Below is a small trained network, with its code and all its weights. Each question gives an input and a target symbol and asks what happens when units are switched off, that is, made to give their printed mean instead of their output.

import numpy as np


def w(rows, s, z=0):
    codes = np.array(rows[::2]) - 128.0
    scale = np.full(codes.shape[1], s)
    scale[-1] = z or s
    return codes * scale


def f(y):
    return y / 2 * (1 + np.tanh(0.7978845608 * (y + 0.044715 * y**3)))


def softmax(a):
    e = np.exp(a - a.max(-1, keepdims=True))
    return e / e.sum(-1, keepdims=True)


def log_softmax(a):
    a = a - a.max(-1, keepdims=True)
    return a - np.log(np.exp(a).sum(-1, keepdims=True))


def net(x, mask):
    ids = ['αβγδεζλξσω'.index(c) for c in x.split()]
    T = len(ids)
    res = E[ids] + P[:T]
    r = res
    for j in range(2):
        rows = slice(4 * j, 4 * j + 4)
        q, k, v = (r @ M[0][rows].T for M in (Q, K, V))
        z = softmax(np.where(np.tri(T) > 0, q @ k.T / 4**0.5, -1e9)) @ v
        o = O[0][rows]
        res = res + np.where(mask[j], z, o[:, -1]) @ o[:, :-1]
    y = f(res @ A[0][:, :-1].T + A[0][:, -1])
    res = res + np.where(mask[2:14], y, B[0][:, -1]) @ B[0][:, :-1]
    return log_softmax(res[-1] @ U[:, :-1].T + U[:, -1])


Q, K, V, O, A, B = {}, {}, {}, {}, {}, {}
E = w([
[80,135,120,151],'α',
[61,153,70,7],'β',
[130,113,92,84],'γ',
[101,124,158,36],'δ',
[126,124,45,129],'ε',
[52,120,84,159],'ζ',
[138,82,66,53],'λ',
[141,128,130,110],'ξ',
[179,89,154,28],'σ',
[184,75,90,153],'ω',
],0.02)
P = w([
[218,254,147,148],'0',
[122,85,103,102],'1',
[116,73,108,92],'2',
[125,73,116,86],'3',
[126,69,121,82],'4',
[126,63,116,88],'5',
],0.0096)
Q[0] = w([
[36,69,66,136],'h1',
[125,56,40,81],'h1',
[76,138,140,161],'h1',
[108,201,201,195],'h1',
[131,139,75,190],'h2',
[209,199,108,252],'h2',
[158,143,34,175],'h2',
[191,67,160,162],'h2',
],0.012)
K[0] = w([
[206,163,208,130],'h1',
[172,255,154,180],'h1',
[196,57,136,94],'h1',
[68,39,115,140],'h1',
[166,130,36,199],'h2',
[158,153,96,228],'h2',
[91,83,45,197],'h2',
[201,34,142,175],'h2',
],0.0091)
V[0] = w([
[109,27,127,60],'h1',
[255,35,56,140],'h1',
[216,157,207,174],'h1',
[72,139,57,208],'h1',
[74,120,15,95],'h2',
[145,200,253,105],'h2',
[246,136,158,60],'h2',
[27,172,146,86],'h2',
],0.0098)
O[0] = w([
[149,91,2,34,62],'h1',
[202,81,14,254,123],'h1',
[102,20,189,175,144],'h1',
[192,208,178,132,62],'h1',
[152,194,110,127,250],'h2',
[66,90,99,90,68],'h2',
[135,63,105,91,254],'h2',
[64,157,80,86,162],'h2',
],0.0088,0.0076)
A[0] = w([
[133,145,173,120,97],'n1',
[62,38,126,127,180],'n2',
[158,104,105,69,129],'n3',
[91,58,31,198,52],'n4',
[122,202,49,102,105],'n5',
[122,142,145,155,81],'n6',
[200,225,100,173,140],'n7',
[2,174,82,208,90],'n8',
[120,108,151,116,204],'n9',
[132,64,194,181,254],'n10',
[169,149,243,61,139],'n11',
[76,203,74,132,111],'n12',
],0.0087,0.0074)
B[0] = w([
[148,21,178,108,146],'n1',
[149,170,89,169,248],'n2',
[147,114,115,124,208],'n3',
[152,107,227,58,237],'n4',
[150,161,175,139,200],'n5',
[152,66,188,34,125],'n6',
[128,253,190,103,184],'n7',
[198,55,109,36,176],'n8',
[57,162,68,187,181],'n9',
[98,136,95,227,229],'n10',
[127,30,73,145,237],'n11',
[126,57,162,105,191],'n12',
],0.0064,0.012)
U = w([
[65,108,234,132,112],'α',
[131,159,137,43,102],'β',
[122,175,65,149,150],'γ',
[28,147,76,117,154],'δ',
[142,190,105,150,241],'ε',
[159,109,255,76,101],'ζ',
[235,161,83,81,2],'λ',
[53,158,106,189,130],'ξ',
[131,77,114,110,126],'σ',
[174,130,159,157,114],'ω',
],0.0082,0.0064)

Each question gives the input, a string of symbols that net reads in full, and the target symbol t.
The units are the heads (4 rows each of Q, K, V and O) and the neurons (one row each of A and B). Each row of codes is followed by its name. A weight is (code - 128) times the scale printed after its matrix; where a second scale follows, it is the last column's (O, A, B and U).
mask holds one flag per unit, heads first, then neurons. A switched-off unit (its flag False) gives its mean, the last column of its rows in O or B, instead of its output. The means were averaged over made-up inputs and are rounded, as every weight is.
A unit's drop is (log p(t) with every unit on - log p(t) with that unit switched off) / (log p(t) with every unit on - log p(t) with every unit switched off).
The circuit of an input: a set's keep is (log p(t) with only the set's units on - log p(t) with every unit switched off) / (log p(t) with every unit on - log p(t) with every unit switched off). Starting from the 12 units with the biggest drops (on a tie, the unit counted first), units are removed one at a time, each time the one whose removal leaves the highest keep (on an exact tie, the one counted first), for as long as the keep stays at least 0.8.
circuit, biggest first: the units of the circuit, biggest drop first
k most important neurons: the k neurons with the biggest drops, biggest first
which heads matter: for each layer, one digit per head in row order, 1 if its drop is at least 0.15 and else 0, layers parted by /
drop when u is switched off: that unit's drop, to one decimal
input ζ β ζ λ, target ζ: 2 most important neurons : [n2, n10]
input α γ ε γ ξ, target α: circuit, biggest first : [h1, n8]
input ξ ξ γ, target ξ: which heads matter : 10
input σ σ γ, target σ: circuit, biggest first : [h1]
input δ γ β ζ ξ γ, target δ: which heads matter : 10
input ε α ε ω ζ ω, target ε: which heads matter : 10
input ζ α β ζ γ, target ζ: which heads matter : 11
input δ β ζ σ, target σ: 3 most important neurons : [n11, n7, n3]
input γ γ α λ λ ε, target ε: circuit, biggest first : [h2, n11]
input λ ε λ λ, target λ: circuit, biggest first : [h1, h2]
input ω ζ γ, target ω: which heads matter : 10
input λ ζ ζ α ω, target λ: 2 most important neurons : [n9, n4]
input δ γ σ λ, target δ: circuit, biggest first : [h1, n9, n4]
input λ σ λ, target λ: circuit, biggest first : [h1, n10]
input β ω λ δ ξ σ, target β: circuit, biggest first : [h1]
input ε ζ ζ, target ε: 2 most important neurons : [n4, n7]
input δ δ α, target δ: circuit, biggest first : [h1, h2]
input ζ δ β ω, target ζ: 4 most important neurons : [n2, n1, n7, n6]
input λ α ζ γ, target λ: 2 most important neurons : [n10, n9]
input λ λ ζ, target λ: most important neuron : [n8]
input σ δ ξ, target σ: 2 most important neurons : [n4, n7]
input σ λ δ, target σ: drop when h1 is switched off : 1.7
input σ λ σ ζ, target σ: drop when n8 is switched off : 0.3
input λ α ω, target λ: drop when h1 is switched off : 1.6
